Here is a tiny trained network, its code and every weight. The questions are about switching its units off for an input and a target symbol, where a switched-off unit gives its printed mean instead of its output.

import numpy as np


def w(rows, s, z=0):
    codes = np.array(rows[::2]) - 128.0
    scale = np.full(codes.shape[1], s)
    scale[-1] = z or s
    return codes * scale


def norm(h):
    return h / np.sqrt((h * h).mean(-1, keepdims=True) + 1e-5)


def f(y):
    return np.maximum(y, 0)


def softmax(a):
    e = np.exp(a - a.max(-1, keepdims=True))
    return e / e.sum(-1, keepdims=True)


def log_softmax(a):
    a = a - a.max(-1, keepdims=True)
    return a - np.log(np.exp(a).sum(-1, keepdims=True))


def net(x, mask):
    ids = ['ΔΨΩαβεζφ'.index(c) for c in x.split()]
    T = len(ids)
    res = E[ids] + P[:T]
    u = 0
    for l in range(2):
        r = norm(res)
        for j in range(3):
            rows = slice(2 * j, 2 * j + 2)
            q, k, v = (r @ M[l][rows].T for M in (Q, K, V))
            z = softmax(np.where(np.tri(T) > 0, q @ k.T / 2**0.5, -1e9)) @ v
            o = O[l][rows]
            res = res + np.where(mask[u + j], z, o[:, -1]) @ o[:, :-1]
        u += 3
        y = f(norm(res) @ A[l][:, :-1].T + A[l][:, -1])
        res = res + np.where(mask[u : u + 12], y, B[l][:, -1]) @ B[l][:, :-1]
        u += 12
    return log_softmax(norm(res)[-1] @ U[:, :-1].T + U[:, -1])


Q, K, V, O, A, B = {}, {}, {}, {}, {}, {}
E = w([
[40,193,124,158,115,45,144,145],'Δ',
[191,50,240,165,213,169,147,85],'Ψ',
[103,133,102,110,135,28,162,13],'Ω',
[71,196,106,160,187,196,138,104],'α',
[144,174,51,160,136,78,236,25],'β',
[40,86,160,96,92,88,103,125],'ε',
[250,67,26,88,108,96,131,78],'ζ',
[156,128,131,196,98,69,126,231],'φ',
],0.012)
P = w([
[247,233,234,2,90,158,171,132],'0',
[144,176,135,124,159,37,75,41],'1',
[127,148,103,137,173,59,79,75],'2',
[97,123,97,163,168,83,104,97],'3',
[69,103,82,180,156,92,115,114],'4',
[44,91,69,205,128,104,105,133],'5',
[32,83,67,222,118,111,105,145],'6',
[26,73,65,228,90,116,98,151],'7',
],0.0052)
Q[0] = w([
[126,196,35,159,199,114,114,120],'0.h0',
[95,104,86,58,64,190,125,186],'0.h0',
[59,138,161,151,165,82,178,105],'0.h1',
[146,85,137,179,202,124,139,143],'0.h1',
[127,116,146,148,118,1,109,60],'0.h2',
[90,54,212,162,92,143,40,133],'0.h2',
],0.0068)
K[0] = w([
[104,126,30,232,148,127,151,141],'0.h0',
[71,132,141,135,74,97,2,128],'0.h0',
[69,144,162,157,160,113,144,126],'0.h1',
[195,131,219,119,102,151,110,155],'0.h1',
[127,82,118,89,80,49,162,145],'0.h2',
[92,34,158,170,121,172,60,154],'0.h2',
],0.0071)
V[0] = w([
[53,30,128,88,124,106,93,126],'0.h0',
[81,55,221,115,159,112,92,104],'0.h0',
[64,188,219,175,101,128,175,196],'0.h1',
[63,200,114,54,51,140,147,111],'0.h1',
[96,200,129,126,254,160,177,77],'0.h2',
[90,212,68,145,162,184,171,150],'0.h2',
],0.006)
O[0] = w([
[206,126,160,202,74,111,162,38,99],'0.h0',
[137,148,42,235,104,54,151,142,109],'0.h0',
[231,60,56,71,106,163,36,3,200],'0.h1',
[205,216,211,29,95,103,168,46,98],'0.h1',
[78,173,152,221,33,69,40,85,2],'0.h2',
[138,53,183,158,108,72,61,75,23],'0.h2',
],0.0047,0.0038)
A[0] = w([
[129,203,155,142,139,80,119,179,3],'0.n0',
[37,135,151,76,173,173,83,118,96],'0.n1',
[63,172,156,158,45,89,58,10,118],'0.n2',
[66,117,172,29,198,217,124,83,110],'0.n3',
[92,251,151,198,97,149,170,193,115],'0.n4',
[36,121,139,101,110,129,157,149,131],'0.n5',
[111,253,73,187,143,173,159,131,77],'0.n6',
[111,107,136,97,89,137,250,101,110],'0.n7',
[206,137,55,97,164,199,120,11,72],'0.n8',
[169,232,221,112,71,103,109,199,62],'0.n9',
[85,111,44,120,108,146,14,136,134],'0.n10',
[147,57,69,128,167,156,143,152,51],'0.n11',
],0.0072,0.004)
B[0] = w([
[165,125,139,131,71,72,103,91,143],'0.n0',
[149,99,144,92,77,48,123,131,171],'0.n1',
[130,122,108,195,142,145,140,255,254],'0.n2',
[166,163,126,55,133,21,113,83,176],'0.n3',
[136,127,103,82,147,105,145,52,175],'0.n4',
[192,164,115,120,119,105,131,114,191],'0.n5',
[161,87,135,99,76,76,174,119,162],'0.n6',
[139,161,110,163,173,112,145,177,199],'0.n7',
[145,136,200,54,64,84,143,109,195],'0.n8',
[115,158,98,37,110,74,120,78,167],'0.n9',
[170,128,90,131,137,98,200,136,238],'0.n10',
[90,178,142,193,124,135,145,145,248],'0.n11',
],0.0078,0.0043)
Q[1] = w([
[102,73,86,196,135,127,137,121],'1.h0',
[98,91,102,113,77,147,122,106],'1.h0',
[165,148,248,98,203,144,82,72],'1.h1',
[122,130,52,154,79,102,158,180],'1.h1',
[139,237,151,24,86,177,54,147],'1.h2',
[139,151,139,118,143,161,89,122],'1.h2',
],0.011)
K[1] = w([
[168,114,230,81,176,156,147,123],'1.h0',
[127,143,143,192,148,120,164,115],'1.h0',
[217,159,72,20,55,47,190,194],'1.h1',
[68,71,137,204,221,188,104,58],'1.h1',
[62,1,52,200,162,23,138,130],'1.h2',
[90,57,83,151,124,131,178,111],'1.h2',
],0.0077)
V[1] = w([
[76,179,49,193,147,131,151,193],'1.h0',
[137,112,188,177,173,95,70,145],'1.h0',
[132,183,52,136,71,159,141,142],'1.h1',
[254,136,200,170,113,136,154,122],'1.h1',
[190,104,144,140,207,133,150,146],'1.h2',
[118,105,96,103,127,160,25,186],'1.h2',
],0.0086)
O[1] = w([
[78,199,254,179,117,121,144,89,49],'1.h0',
[109,238,130,51,100,96,136,190,84],'1.h0',
[130,153,23,127,27,141,138,195,143],'1.h1',
[163,70,212,139,49,223,26,77,255],'1.h1',
[3,133,53,130,159,92,89,50,213],'1.h2',
[221,181,99,205,167,85,64,77,102],'1.h2',
],0.007,0.004)
A[1] = w([
[112,151,72,158,140,177,133,174,87],'1.n0',
[124,155,54,170,135,176,132,179,70],'1.n1',
[168,135,83,94,109,129,96,171,108],'1.n2',
[85,160,159,80,113,143,162,180,153],'1.n3',
[167,206,83,20,61,102,154,95,121],'1.n4',
[184,155,179,132,156,137,129,137,6],'1.n5',
[60,183,127,101,93,185,67,91,79],'1.n6',
[142,118,93,147,81,145,111,108,101],'1.n7',
[136,183,57,124,136,90,120,128,180],'1.n8',
[146,155,135,165,148,142,62,63,1],'1.n9',
[101,165,64,177,139,180,135,181,83],'1.n10',
[139,209,87,7,91,92,127,126,125],'1.n11',
],0.015,0.006)
B[1] = w([
[124,164,116,254,66,177,198,159,191],'1.n0',
[93,171,136,230,103,169,156,141,212],'1.n1',
[88,134,113,172,133,121,198,118,217],'1.n2',
[152,148,48,147,89,122,132,108,171],'1.n3',
[105,86,30,15,165,3,154,112,245],'1.n4',
[126,227,138,109,158,122,123,185,132],'1.n5',
[24,198,111,77,67,201,44,188,144],'1.n6',
[123,153,166,96,153,107,166,156,164],'1.n7',
[127,86,100,83,83,125,145,159,252],'1.n8',
[160,159,63,145,131,154,94,77,150],'1.n9',
[126,145,107,251,26,179,202,157,206],'1.n10',
[144,46,81,82,127,82,155,112,235],'1.n11',
],0.012,0.011)
U = w([
[115,98,63,50,139,58,146,157,176],'Δ',
[104,170,122,227,58,137,182,129,175],'Ψ',
[177,133,92,193,156,118,27,36,115],'Ω',
[26,188,150,77,100,169,49,131,184],'α',
[1,114,202,174,216,82,154,67,5],'β',
[145,23,219,100,74,186,109,109,100],'ε',
[141,227,189,107,192,86,124,176,172],'ζ',
[174,141,184,123,148,115,94,184,75],'φ',
],0.0057,0.0015)

Each question gives the input, a string of symbols that net reads in full, and the target symbol t.
The units are the heads (2 rows each of Q, K, V and O) and the neurons (one row each of A and B). Each row of codes is followed by its name. A weight is (code - 128) times the scale printed after its matrix; where a second scale follows, it is the last column's (O, A, B and U).
mask holds one flag per unit, layer by layer, with each layer's heads first. A switched-off unit (its flag False) gives its mean, the last column of its rows in O or B, instead of its output. The means were averaged over made-up inputs and are rounded, as every weight is.
A unit's drop is (log p(t) with every unit on - log p(t) with that unit switched off) / (log p(t) with every unit on - log p(t) with every unit switched off).
top k neurons: the k neurons with the biggest drops, biggest first
k most important neurons of layer l: the k neurons of layer l with the biggest drops, biggest first
which heads matter: for each layer, one digit per head in row order, 1 if its drop is at least 0.15 and else 0, layers parted by /
drop of u: that unit's drop, to one decimal
input ζ α φ β φ φ Ψ ζ, target β: 4 most important neurons of layer 1 => [1.n4, 1.n8, 1.n11, 1.n10]
input ζ Ψ φ φ ζ α α α, target β: top 2 neurons => [0.n10, 0.n2]
input ε Ψ ε φ φ φ, target ε: which heads matter => 100 / 011
input ζ ζ φ ζ φ Ψ φ α, target β: top 2 neurons => [1.n4, 0.n10]
input Δ Ψ ζ α α φ, target φ: 2 most important neurons of layer 1 => [1.n4, 1.n5]
input Ψ ε φ α φ ε ζ, target α: most important neuron of layer 1 => [1.n6]
input α ζ ε ε ε Ψ φ ζ, target ζ: top 2 neurons => [1.n5, 1.n10]
input α φ φ ε Ψ Ω β, target ζ: which heads matter => 011 / 111
input ζ Ω α Ψ φ ζ, target β: top 3 neurons => [0.n2, 1.n4, 1.n10]
input Δ α φ φ Ψ, target φ: which heads matter => 011 / 001
input φ φ ε φ φ Ψ φ Ω, target Ω: top 2 neurons => [1.n4, 1.n9]
input ζ φ φ ζ Ψ, target β: which heads matter => 010 / 000
input ε φ φ Δ ζ φ Ψ, target ε: which heads matter => 000 / 001
input Ψ Δ ζ α, target α: which heads matter => 111 / 011
input φ φ ε φ α φ φ Ψ, target Ω: top neuron => [1.n4]
input φ Ψ ε φ ζ ζ φ ζ, target Ω: which heads matter => 110 / 011
input ε ε Δ Ψ ε ε ε φ, target ε: which heads matter => 000 / 011
input φ Ψ ζ ε, target Ω: top 2 neurons => [1.n9, 1.n4]
input α φ β φ φ ζ Ψ, target ζ: top 2 neurons => [0.n2, 1.n5]
input ζ φ φ Ψ φ ε ε φ, target β: which heads matter => 010 / 010
input φ Ψ Ω Ω, target Ω: which heads matter => 100 / 010
input φ φ φ α α ε ε Ψ, target Ω: which heads matter => 000 / 001
input φ ε φ ε ζ Ψ ε, target Ω: which heads matter => 100 / 011
input φ φ φ Ψ Δ Δ Ω φ, target Ω: which heads matter => 100 / 011
input α ζ ζ, target Ψ: which heads matter => 010 / 000
input Δ ε φ Ψ φ β ε, target φ: top neuron => [1.n4]
input α Ψ β φ, target ζ: drop of 1.h2 => 0.1
input ζ φ φ φ ε φ ε Ψ, target β: drop of 0.n3 => 0.6
